In the rows, 100 means zero.
Each row is followed by its class.
 86  98 100  90 128  98  99  95 116  99  95  96 102 103 103 105  95  88 102  98 100 104 126  91 102 101 113  98 116 108  97  87 109 105 101 105 104 105 106  95  98  98  91  97  95  99  95 105 102  95  98  98 111  95 103  95 100 109  98  90 100 106  99 103 100  97  95 108 101  96 100  88 102  98 104  97 100 105 102  91 109  95 105 121  98  98 110  87  93  91  95  88  93  96 106 113 106 103 100 101  91  91  88  95  99 107  95 102 102 108  93 111 103 100 104 109  90 111  88  81  98  94 102 106 104 100  99
nokor
 96 104  88  90 129  96 104  96 118  94  92  94 108 111 107  99  90  79  93  94  95  89 134  92 101 100 110  96 113 103  93  84 112 102 105 105 108 103 113  97 104  95 103  98  87  97  84 105 105  98 102  95 108  90  98  98 106 106  97  93  95 106 103 108 102  95 100 118 115  94 108  85  99  93  93  99 100 108 111  92 105  99 101 117 100  97  97  80  90  92  86  89  99  95 108 119  97 105 103 102  97  97  94  96  97 115  93 100  93 111  89 102 106  97 108 111  83 107  85  72  90  91 102 108  99 101  97
nokor
 97 110  95  92 109  97  99 103 107  96  91  98 102 103 102 104  92  91  97 101  85  94 103 104  98 104  99  99 107  94  97  98  99 103 102  99 100 101 102  85 101  97 107 102 103  96  92 106 100  99  91 105 104  96  99 102  99  93  98  99  94 104  96 101  98  99 101  99 102  97 102 101 108 104  95  98 101 102 101  94  98 100 105 102  92  96 109  97  97  95  84  97  96  96 103 113  94 104 104 107 103 108 103 101 101 105  99  94 100 107  92 101 104  96 101  92 100 116  98  91 101  97 102 104 107 104  95
bobu
 82  82 114  85 130 100  81  96 105 104  93  87  92  97 102 103  88  85 107 102  98 109 146  93 103 108 126 101 118 104 105  81 107 102  95 116  98 105 103  93  81 111  77  86  90 101 121 105  94  86  94 114 119 102 103  92  92 112 114  93 102  96 104  99  96 111  92 111  77  91  95  98 111 107 108  92  88 102  89  95 113  92 104 134  85  90 133  99  94  89  88  87  91 102 103 113 115 102 102 107  94  93  94  91  93 110 100 100 100 109 110 105  98  86 112 104  90 106  88  90  98  99 110 108 110  85 108
bobu
 75  89 106  88 112  98  98  91 103  97  92  99 101 103 101 105  94  94  93 108 101  98 134  93 108 102 113 100 119 104  99  85  99  97 102 107  99 108 105  95  89 105  92  97  92  98 101 110  99  89  91 100 110  94 101  87 104 111  98  93  91  97  94 110  94  88  83 115 100  94 101  91 107  97 111  96  90 108  94  97 115 101  98 122  93  92 120  88  92  92  85  91  97  96 104 110 108 114 102 109  89 100  91  96  98 102  96 103 111 115  91 101 101 102 102 102  93 117  99  94  96  87 103 109 100  97  99
bobu
 77  92 113  88  86  99  92  94 100  94  90 100 101  96  95 109  91 103  87 117  95  98 114 101 104 118 105 101 112  91 103  94  87  91 100 111  86 109  95  86  83 105  98 100 104  96 109 113  95  86  83 111 104 100  97  85 100  98 100 100  80  93  89 108  90  91  78 108  89  92  97  97 118 103 106  93  91 104  86 100 106 105  97 112  89  93 127 102  94  99  72  97  99  99 103 107 101 120 108 123  94 119 103 105 102  95 103  94 115 118  90  95 101  97  99  84 101 125 116 107 101  90 101 107 108  96  96
bobu
 83 110  93  86 132 101 110  92 124  96  91 105 101 108 106 110  91  89 100  99  87  94 119  98 100 105 105  93 122 110  95  88 109 116 106  88 110 104 107  88  97  93 104 107  96  91  77 109 106  96  92  93 108  93 107  96 106 103  87  92  97 110  92 106  99  88  91 102 115 102 103  87 107  93 101 106 104 102 104  89 107  97 107 110  97  92 107  83  92  87  97  90  91  98 105 118 107 112  98  97  89  93  86  97  99 104  96  97 108 111  85 118 104 111 100 104  95 124  82  74 104  87 100 105 104 114  92
sisiv
 94 102  98  91 100  97  98 105 101  95  94  96 100 102 102 102  92  93  95 106  89  93 111 105  98 109 101 100 106  88 100  95  95  97 101 107  95 102 100  86  99 100 104 101 103  95 100 105  98  95  91 109 102  99  97  98  98  93 102 102  90  98  96 102  96 103  95 106  96  96 100  94 112 103  97  98 100  99  96  96  99 102 101 106  90  93 110 100  97  97  77  95 100 101 105 113  93 106 107 114 102 113 107 102 102 104 100  93 101 112  90  96 103  92 102  88  97 115 102  99  99  96 102 106 108  97  96
bobu
 75 104 104  83 110 101  94  94 109  92  88  99  97 104 108 111  78  91  90 112  84  94 124 106 102 119 107  97 119  96 100  89  96 101 103 104 101 105 101  81  87 103 104 104 103  90  96 112  98  87  78 110 106 100  95  91 104  96  97  96  84  94  88 110  90  93  80 104  98  94 103  94 120 101 106 100  94 103  92  94 106 101  99 114  83  86 129  94  94  89  66  93  97 103 106 119 105 117 106 118  93 112 102 100 100 101  99  91 113 120  87 101 100  98 101  88  96 137 102  94 103  87 102 107 112 102  92
bobu
 80  80 116  95 116  99  99  94 111 104  99  97 107  91  94 102 111 103 106 103 113 107 120  86 105 102 120  98 115 110  98  90 102  99  94 116  94 116 105 100  79 107  70  91  92 106 116 105 101  88 101 107 118  95 108  88  88 113 106  94 105 108 102  96 104 100  93 106  87  94  87  86  99 107 113  91  93 108  86  94 115  97 108 120 105 103 118  96  91  96 107  82  90  89 103  99 109 100  96 100  87  88  82  96  93 102  98 109 108 100 100 112  98 102 104 112  93  90 103  83  98 106 100 114 102  93 107
sisiv
 95 108  95  89 104  97  93 100 101  94  91  96  93 108 105 103  83  88  91 105  83  94 116 108  99 110  99  99 106  90  99  94 100 100 104 100 102  98 101  88 105  98 109 109 100  94  92 106  98  98  89 104  99 102  92  98 105  92  98  99  86  94  98 107  91  99  93 107 104  98 108 102 113  99  94 110  97  99 100  99  98 101  96 107  87  90 111  97 101  93  76 102 101 105 103 111  97 107 109 112 101 111 108 102 102 106 100  90 100 115  92  92 103  94 101  90  96 123  95 102  98  90 104 103 108  99  94
bobu
 74  96 101  85 111  94 103  94 120  91  84  95 115 101  99 105  96  92  90 108 100  89 129  92 103 110 110  97 122  92  94  85  97  92 104 115  94 114 109  85  87 100  96 100  96  96  95 116 103  87  91 104 112  90  94  86 100 105  97  97  85 108  94 109  95  89  85 118 103  90  97  79 109 100 104  90  95 115  97  88 111 104 106 120  96  96 119  80  89  94  75  86  96  88 107 118  93 114 104 119  90 108  91 101  99 107  95  98 108 120  76 108 105 102 104  99  86 118 104  84  98  89  98 116 104 103  94
nokor
 91 109  99  89 113 100  96 103 103  99  92  99  92 106 105 109  82  92  97 104  83  99 108 110 101 111  99  99 110 100 101  96 103 109 105  92 106  98  99  87  98  97 110 103 100  92  91 105 100  97  85 121 103 103  97  99 105  94  95  98  95  95  92 104  93  99  92  97 102 102 104 104 113 101  99 106  99  95  99  98 100 100  99 104  85  89 115  98  99  91  84 100  95 108 104 113 100 108 101 106 101 108 104  97 101 101  99  90 107 110  93 103 100  97 100  92 102 127  95  95 103  91 101 101 109 106  94
bobu
 82  92 108  90  96  99  93  99 100  97  94  98 102  97  97 106  87  99  93 111  97 100 116  98 103 112 106 101 110  92 102  94  92  95  98 111  91 107  98  89  87 105  94  97 103  98 109 109  96  88  88 111 107 100  98  91  98  96 107 100  89  97  95 103  94  99  88 106  91  96  97  96 112 105 107  93  90 105  90  98 104 102  99 111  90  95 123 101  94  99  81  96  98 100 104 107 100 110 106 116  94 111 101 101 100 101 103  97 108 113  90  98 100  97 103  90  98 115 108 102 100  96 107 107 107  94 100
bobu
100 107  98  96  89  99  95 104  93  96  93 100  96 101 101 104  88  98  92 107  89  96  98 108  99 108  93 103  97  87 103 106  94  96 102  99  97  97  94  92 103  99 112 101 107  95  97 101  95  99  90 105  95 105  91 101 103  89  99 105  88  93  96 105  91 102  96  99  99 100 104 107 108 102  97 102  97  98  98 103  95 103  95  95  90  93 106 108 101 101  80 106 104 106 100 106  95 106 106 111 105 116 113 102 104  98 103  91 103 109  96  89 100  96  99  86  99 117 106 111  99  95 102 100 105  98  95
bobu
 89 103  99  86 116  99  90 101 107  95  89  94  94 109 107 104  81  86  96 104  80  98 125 105  99 112 106  99 112  95 101  89 104 106 102 101 103 100 102  85  95  99 103  98 101  93  96 107  95  94  87 109 106 104  96 100 101  94 101  97  96  96  97 107  90 105  92 104  97  97 106 101 116 104  97 100  96 100  99  95 100  99 104 112  84  88 121  97  98  95  74  97 100 106 108 119  99 106 105 114 101 108 105  99 103 107  99  89 102 114  94 101 100  90 105  90  97 126  93  94  99  92 106 104 109  98  93
bobu
 73 103 116  94  72 104  98  96  96  96  93 110  92  92  96 117  92 118  92 120  91 103  82 111 104 122  93  99 107  93 106 110  78 103  97  93  86 109  88  83  84 104 104 111 118  92 105 110  93  86  74 114  97 106 102  89 104  91  92 103  83  92  80 106  92  87  75  90  87 102  92 106 123 103 115 101  94  96  79 103 102 107  96  90  90  89 128 110  96 102  86 106  97 106  98  95 108 121 103 115  92 121 105 108 108  84 104  89 128 112  89 104  96 111  88  77 118 139 125 108 115  91  99 103 112 108  93
sisiv
 96 104  94  90 112 100  97  99 103  95  92 100  95 110 108 105  81  88  84 103  82  96 113 108  99 110  96 103 108  98 100  95 103 106 106  93 106  94 100  91 103  97 116 104 101  92  87 101  98 100  89  99  97 104  94 102 108  91  94 100  91  92  94 108  93  96  95 101 109 101 106 103 110  97  94 110 100 100 103 102  97 100  96 103  88  88 106  95 100  92  82 104 102 107 104 113 100 108 100 107 100 110 107  99 102 103 100  92 104 110  95  97 101  95 101  91  99 125  94  98 100  87 102 100 105 104  93
bobu
 77  97 106  90 116 104 105  91 116  97  94 101 102 101 102 108  95  97  98 106  99  99 116  94 102 106 109  93 118 109  99  83 101 107 101 100 102 108 105  95  87 101  95 103  95  97  96 110 101  92  92  99 109  94 106  91 106 108  91  95  98 101  92 108  95  86  86 105 103  98  97  89 108  99 113  99  99 104  98  92 111  99 104 114  99  94 113  90  94  92  97  91  90  97 105 109 110 111  98 103  88  95  87  99  98 100  94 101 113 109  91 111  98 107  97 107  94 117  95  82 103  90 100 105 106 103  97
sisiv
115  60 131 113  69  96  70 113  64 112 112  87 101  74  83  80 122 114 118 103 128 122  99  96 101  93 120 108  76  82 114 109  89  76  80 140  73 105  85 112  83 124  60  74 104 121 163  91  87  89 114 130 105 112  98  98  66 105 143 109 115  94 125  78 103 140 117  98  48  92  79 116  90 127 106  78  85  97  80 109 101  95  98 105  98 113 118 133 102 118 105  99  97 103  98  81  95  72 105 106 116  98 108 102  95 101 115 107  82  84 130  80  97  72 111  95 100  44 123 125  93 136 110 102 102  60 125
bobu
 80 107  95  85 122  98 109  97 124  92  85 101 111 103 102 110  95  90  99 104  86  92 113  99 100 107 106  99 120  99  95  89 104 108 102 100 103 109 108  79  94  92 100 106 101  93  85 115 103  95  89 105 110  95 105  97 102  98  93  96  93 112  93 102  99  97  92 102 106  98  98  85 106  98 100 100 103 107  99  88 109  98 111 109  94  96 115  85  92  90  86  88  90  94 107 122  97 108  98 106  92 101  88 100 101 105  97  95 107 113  79 116 105 105  99  95  95 121  95  72 104  94  96 110 110 110  92
sisiv
 85 114  95  85 121 102 108 101 122  94  85 103 106 102 101 112  98  90 106 102  81  93  98 103  98 104 102  92 117  98  95  97 103 116 102  94 104 108 104  75  98  92 103 108 108  94  83 110 103  97  87 108 108  98 107 103  96  92  92  96  97 115  92  96 102 100  93  92 102 102  95  91 109 104  99 103 108 102  97  86 101  96 114 100  93  96 115  90  93  90  90  91  86  99 106 118  95 106  98 103  95 103  93 102 101 102  97  91 106 106  82 126 107 108  98  94 100 124  97  69 111  99  99 109 112 117  91
sisiv
103 106  97  95  90  97  97 108  98  95  89  97 107  98  99 100 100  98 103 103  88  94  89 106  96 104  95  98  98  83 100 105  94  98 100 106  93 102  99  82 100  97 105 101 111  98  97 106  94  97  94 112  99 103  96 106  91  87 105 104  91 105  99  94  99 112 102  96  93 100  96 100 106 110  93  97 102 102  97  93  94 103 109  92  90 100 109 106  99 100  81 100  98 101 101 110  83  97 107 111 107 118 109 108 104 102 104  89  93 104  91  99 103  95 100  85 103 107 111  96 104 108 100 105 108 103  96
bobu
 88  98 103  93  99  99  95  97 100  98  97  99  97 102 101 104  88  98  91 108  93  99 113 102 104 110 100 101 107  97 102  95  97  95 101 104  95 101  97  92  95 103 104  99 100  96 100 105  96  92  90 103 102 100  89  92 104 100  99  96  89  92  94 110  93  93  88 106  99  97 102  96 109  99 104 100  94 102  96 101 103 101  95 107  92  93 113 100  96  93  83  99 101 102 102 105 104 110 104 112  97 109 104 104 102  99 100  95 108 113  98  95 108  98 101  92  97 118 106 106  98  90 101 102 104  99 100
bobu
 71 105 103  73 127 100 102  97 126  91  80  98 109  99 102 114  94  88 104 104  80  94 119  98  97 113 112  91 127  93  96  87  99 113 100 104 100 113 106  67  85  97  96 104 107  90  90 118 102  87  80 115 117  96 109  96  93  95  96  94  91 115  91  99  98 102  87 101  94  96  92  84 116 108 107  96 101 107  91  80 108  96 117 115  86  93 134  87  88  86  75  82  85  97 111 128  94 110 100 114  92 107  89 101 103 106  97  90 110 116  77 121 104 103 101  93  95 130 102  66 108  95 100 116 115 109  92
sisiv
 78  89 107  91 111  98 100  89 112  97  94  98 104 101  99 100  95  96  91 107 107  98 132  91 106 108 113  97 118 103  99  86  99  93 103 110  96 110 105  99  88 104  91  94  88 100 101 110  99  88 100 103 110  91 103  85 102 112  98  96  92  95  94 110  98  87  85 118 101  91  98  85 105  99 111  93  92 109  97  96 112 101  99 122 103  91 114  87  89  96  87  90  98  93 103 107 108 113 104 112  90  95  89  98  97 104  96 103 112 115  89 100 101 101 103 104  90 110 100  95  92  89 100 110 101  96 100
nokor
 94 104  94  89 127  98 101 101 115  98  91  95 106 103 103 103  97  85 108  96  94  97 117  97  97 100 109  85 113 101  97  90 109 107 101 102 106  99 114  87  99  97  94  95  97  97  92 108 103  94  96 103 111  97 103 101  94 101 102  96 101 110 102  97 100 109 103 102 100  98  99  92 103 103  97  99 104 102 101  88 105  94 110 111  94  98 110  90  94  90  92  90  91  98 106 117  95  99  99 101  99  98  94  98  98 111  98  97  97 104  93 110 103  96 106 104  91 105  90  78  98 101 100 106 106 102  98
nokor
 91 105  92  88 111  95 102 100 116  90  88  94 114 105 105 100  96  86  92 101  91  87 126  96  99 105 105  97 112  88  95  89  93  95 104 110  98 105 107  84  99  96 102  99  96  97  87 110 103  97  94 106 106  92  98  94  99  98 100  98  87 107  98 105  97  97  99 116 110  92 104  85 105 100  95  95  98 111 104  88 104 101 103 110  95  97 107  85  93  95  75  89  99  90 106 122  87 106 105 115  97 108  97 102 100 110  97  94  97 114  80  98 106  97 104  97  89 114  98  85  95  92 101 111 103 102  93
nokor
